Below are the code and all the weights of a small trained network. Each question names an input and a target symbol and asks about switching units off, where a switched-off unit gives its printed mean instead of its output.

import numpy as np


def w(rows, s, z=0):
    codes = np.array(rows[::2]) - 128.0
    scale = np.full(codes.shape[1], s)
    scale[-1] = z or s
    return codes * scale


def norm(h):
    return h / np.sqrt((h * h).mean(-1, keepdims=True) + 1e-5)


def f(y):
    return y / 2 * (1 + np.tanh(0.7978845608 * (y + 0.044715 * y**3)))


def softmax(a):
    e = np.exp(a - a.max(-1, keepdims=True))
    return e / e.sum(-1, keepdims=True)


def log_softmax(a):
    a = a - a.max(-1, keepdims=True)
    return a - np.log(np.exp(a).sum(-1, keepdims=True))


def net(x, mask):
    ids = ['ΛΞΠΦΩαβηθμσ'.index(c) for c in x.split()]
    T = len(ids)
    res = E[ids] + P[:T]
    r = norm(res)
    for j in range(2):
        rows = slice(2 * j, 2 * j + 2)
        q, k, v = (r @ M[0][rows].T for M in (Q, K, V))
        z = softmax(np.where(np.tri(T) > 0, q @ k.T / 2**0.5, -1e9)) @ v
        o = O[0][rows]
        res = res + np.where(mask[j], z, o[:, -1]) @ o[:, :-1]
    y = f(norm(res) @ A[0][:, :-1].T + A[0][:, -1])
    res = res + np.where(mask[2:10], y, B[0][:, -1]) @ B[0][:, :-1]
    return log_softmax(norm(res)[-1] @ U[:, :-1].T + U[:, -1])


Q, K, V, O, A, B = {}, {}, {}, {}, {}, {}
E = w([
[140,164,126,81],'Λ',
[186,163,77,102],'Ξ',
[96,95,127,96],'Π',
[124,159,122,167],'Φ',
[162,134,138,114],'Ω',
[114,121,220,90],'α',
[121,160,125,165],'β',
[96,108,121,125],'η',
[105,106,99,132],'θ',
[153,1,224,148],'μ',
[83,154,80,133],'σ',
],0.015)
P = w([
[22,156,182,245],'0',
[48,142,212,232],'1',
[63,114,243,207],'2',
[54,92,244,195],'3',
[29,80,244,183],'4',
[34,71,240,171],'5',
[38,51,230,182],'6',
[3,56,230,160],'7',
[5,62,233,150],'8',
],0.0012)
Q[0] = w([
[159,210,91,194],'H0',
[29,42,181,138],'H0',
[171,235,135,220],'H1',
[98,254,123,151],'H1',
],0.007)
K[0] = w([
[70,48,112,239],'H0',
[154,175,101,11],'H0',
[2,157,129,149],'H1',
[17,133,51,168],'H1',
],0.006)
V[0] = w([
[128,97,92,198],'H0',
[170,129,187,160],'H0',
[67,61,217,202],'H1',
[1,253,160,99],'H1',
],0.0062)
O[0] = w([
[132,83,142,253,102],'H0',
[215,130,92,127,107],'H0',
[218,130,203,71,235],'H1',
[90,209,161,125,252],'H1',
],0.0048,0.003)
A[0] = w([
[170,146,18,125,126],'N0',
[85,126,158,123,129],'N1',
[255,188,100,129,150],'N2',
[69,75,87,126,136],'N3',
[93,100,186,100,185],'N4',
[225,148,88,20,88],'N5',
[130,228,103,212,150],'N6',
[155,69,101,131,4],'N7',
],0.0075,0.0025)
B[0] = w([
[60,204,233,112,116],'N0',
[138,134,107,183,189],'N1',
[3,154,45,45,193],'N2',
[219,167,113,80,191],'N3',
[142,146,92,191,253],'N4',
[63,109,84,206,168],'N5',
[176,60,105,44,214],'N6',
[143,89,169,108,97],'N7',
],0.0049,0.0035)
U = w([
[33,234,84,23,161],'Λ',
[58,90,24,150,138],'Ξ',
[66,85,211,22,112],'Π',
[210,196,68,155,96],'Φ',
[204,50,40,51,182],'Ω',
[119,118,114,116,3],'α',
[153,161,119,109,58],'β',
[79,167,180,254,178],'η',
[150,113,72,191,55],'θ',
[167,7,161,137,186],'μ',
[184,183,213,60,135],'σ',
],0.0079,0.0035)

Each question gives the input, a string of symbols that net reads in full, and the target symbol t.
The units are the heads (2 rows each of Q, K, V and O) and the neurons (one row each of A and B). Each row of codes is followed by its name. A weight is (code - 128) times the scale printed after its matrix; where a second scale follows, it is the last column's (O, A, B and U).
mask holds one flag per unit, heads first, then neurons. A switched-off unit (its flag False) gives its mean, the last column of its rows in O or B, instead of its output. The means were averaged over made-up inputs and are rounded, as every weight is.
A unit's drop is (log p(t) with every unit on - log p(t) with that unit switched off) / (log p(t) with every unit on - log p(t) with every unit switched off).
The circuit of an input: a set's keep is (log p(t) with only the set's units on - log p(t) with every unit switched off) / (log p(t) with every unit on - log p(t) with every unit switched off). Starting from all 10 units, units are removed one at a time, each time the one whose removal leaves the highest keep (on an exact tie, the one counted first), for as long as the keep stays at least 0.8.
circuit, biggest first: the units of the circuit, biggest drop first
most important unit: the unit with the biggest drop
k most important neurons: the k neurons with the biggest drops, biggest first
heads that matter: for each layer, one digit per head in row order, 1 if its drop is at least 0.15 and else 0, layers parted by /
drop when u is switched off: that unit's drop, to one decimal
input η Φ η μ η α σ Π η, target μ: 3 most important neurons : [N2 N4 N6]
input Φ Π η η Λ α η, target Λ: most important unit : H0
input η Ξ η α Π, target Ξ: heads that matter : 01
input Φ η η Φ Ω α θ η Ξ, target Λ: heads that matter : 00
input Φ Ξ Ξ η Π, target Ξ: 2 most important neurons : [N6 N2]
input η Φ Ω η, target Ω: circuit, biggest first : [H0 N2]
input η Ω η Φ θ, target Ω: circuit, biggest first : [N3 N2]
input β Ω η η η, target Ω: circuit, biggest first : [N3 H0 N2]
input Λ Ω θ β Π η η Ω Π, target Ω: circuit, biggest first : [H1 N3]
input Ω η σ η η θ, target Ω: 3 most important neurons : [N3 N2 N5]
input Π η η η Ξ, target Λ: 2 most important neurons : [N2 N0]
input σ β η Λ η Π, target Λ: 2 most important neurons : [N6 N3]
input Ω Ξ Λ Ω θ Φ, target μ: 2 most important neurons : [N6 N3]
input α Ω Λ θ, target Λ: 2 most important neurons : [N0 N6]
input η θ Φ η η η, target η: most important neuron : [N6]
input Ω θ Π Φ, target μ: 3 most important neurons : [N6 N3 N4]
input μ Φ η, target μ: drop when H1 is switched off : 0.9
input σ Λ Φ β Ω, target Λ: drop when N2 is switched off : 0.6
input α Λ η Π, target Λ: drop when N6 is switched off : 0.2
input η α Φ, target σ: drop when H0 is switched off : 0.2
